Here is a tiny trained network, its code and every weight. The questions are about switching its units off for an input and a class, where a switched-off unit gives its printed mean instead of its output.

import numpy as np


def w(rows, s, z=0):
    codes = np.array(rows[::2]) - 128.0
    scale = np.full(codes.shape[1], s)
    scale[-1] = z or s
    return codes * scale


def f(y):
    return y / 2 * (1 + np.tanh(0.7978845608 * (y + 0.044715 * y**3)))


def log_softmax(a):
    a = a - a.max(-1, keepdims=True)
    return a - np.log(np.exp(a).sum(-1, keepdims=True))


def net(x, mask):
    res = np.array(x, float).reshape(1, 7) / 4 @ E
    y = f(res @ A[0][:, :-1].T + A[0][:, -1])
    res = res + np.where(mask, y, B[0][:, -1]) @ B[0][:, :-1]
    return log_softmax(res[-1] @ U[:, :-1].T + U[:, -1])


A, B = {}, {}
E = w([
[141,131,135,153,130,118,193,144,91,127,206],'x0',
[101,252,192,246,85,105,131,63,49,126,156],'x1',
[229,43,50,192,196,89,93,124,133,69,81],'x2',
[149,58,162,108,114,171,190,148,115,121,122],'x3',
[80,60,114,55,47,166,180,224,244,102,161],'x4',
[185,93,144,123,64,254,161,131,90,136,134],'x5',
[29,104,18,157,110,152,202,49,104,219,103],'x6',
],0.0069)
A[0] = w([
[186,141,47,64,114,241,101,109,123,147,119,19],'n0',
[62,92,48,48,111,128,172,204,196,136,192,237],'n1',
[89,135,63,112,163,51,114,106,124,151,114,123],'n2',
[130,254,162,200,108,65,104,152,164,90,159,127],'n3',
[193,66,122,194,161,68,228,157,56,118,199,92],'n4',
[155,54,23,235,88,174,135,108,140,110,97,253],'n5',
[202,193,152,71,153,66,91,151,130,116,141,125],'n6',
[252,113,236,111,114,149,115,217,146,71,160,136],'n7',
],0.015,0.0048)
B[0] = w([
[157,136,124,206,127,110,86,137,131,98,147,164],'n0',
[107,109,133,24,110,153,163,123,216,129,133,246],'n1',
[174,92,106,121,121,134,92,141,177,110,140,186],'n2',
[57,155,149,231,144,93,125,161,59,124,133,238],'n3',
[132,140,133,227,87,176,49,149,151,118,157,188],'n4',
[141,107,68,111,159,102,10,120,196,143,134,209],'n5',
[102,126,87,185,120,105,59,115,150,129,125,199],'n6',
[231,76,80,55,147,157,96,111,204,131,121,250],'n7',
],0.011,0.02)
U = w([
[174,35,73,61,152,115,119,154,231,92,129,169],'0',
[193,121,206,93,62,235,205,142,76,111,151,44],'1',
[147,116,109,209,185,82,68,144,110,101,139,182],'2',
[59,125,181,111,150,26,154,232,152,66,112,1],'3',
[126,173,169,143,141,151,180,32,3,192,88,47],'4',
[34,195,213,162,30,180,191,157,102,153,206,160],'5',
],0.0061,0.0051)

Each question gives the input, the list of numbers given to net, and the class t.
The units are the neurons (one row each of A and B). Each row of codes is followed by its name. A weight is (code - 128) times the scale printed after its matrix; where a second scale follows, it is the last column's (A, B and U).
mask holds one flag per neuron, in row order. A switched-off neuron (its flag False) gives its mean, the last column of its row in B, instead of its output. The means were averaged over made-up inputs and are rounded, as every weight is.
A unit's drop is (log p(t) with every unit on - log p(t) with that unit switched off) / (log p(t) with every unit on - log p(t) with every unit switched off).
The circuit of an input: a set's keep is (log p(t) with only the set's units on - log p(t) with every unit switched off) / (log p(t) with every unit on - log p(t) with every unit switched off). Starting from all 8 units, units are removed one at a time, each time the one whose removal leaves the highest keep (on an exact tie, the one counted first), for as long as the keep stays at least 0.8.
units of the circuit, in order: the units of the circuit, biggest drop first
most important unit: the unit with the biggest drop
k most important neurons: the k neurons with the biggest drops, biggest first
drop of u: that unit's drop, to one decimal
input [1,8,-6,-5,8,4,-4], class 5: 2 most important neurons	[n3 n5]
input [-1,-2,-8,-6,-7,5,-3], class 2: most important unit	n1
input [1,-4,0,-6,-4,-1,-5], class 2: 2 most important neurons	[n1 n6]
input [-8,4,-5,4,-4,-5,7], class 4: 3 most important neurons	[n7 n5 n1]
input [-7,-2,-2,0,-1,3,1], class 2: 3 most important neurons	[n7 n1 n0]
input [6,4,5,-4,2,7,1], class 2: 2 most important neurons	[n1 n4]
input [-1,-2,0,3,-2,-1,0], class 2: 3 most important neurons	[n1 n7 n2]
input [-4,0,4,-5,2,-7,0], class 2: 3 most important neurons	[n7 n1 n3]
input [-4,7,-8,-2,1,-5,-7], class 2: 2 most important neurons	[n6 n1]
input [5,2,0,7,-5,0,8], class 2: 3 most important neurons	[n1 n7 n4]
input [6,5,-7,-6,1,6,6], class 5: drop of n7	0.1
input [-2,4,-5,4,-7,-3,0], class 4: drop of n7	0.1
input [4,5,-1,-8,3,5,2], class 5: drop of n7	0.3
input [-4,6,-1,-3,2,8,0], class 2: units of the circuit, in order	[n1]
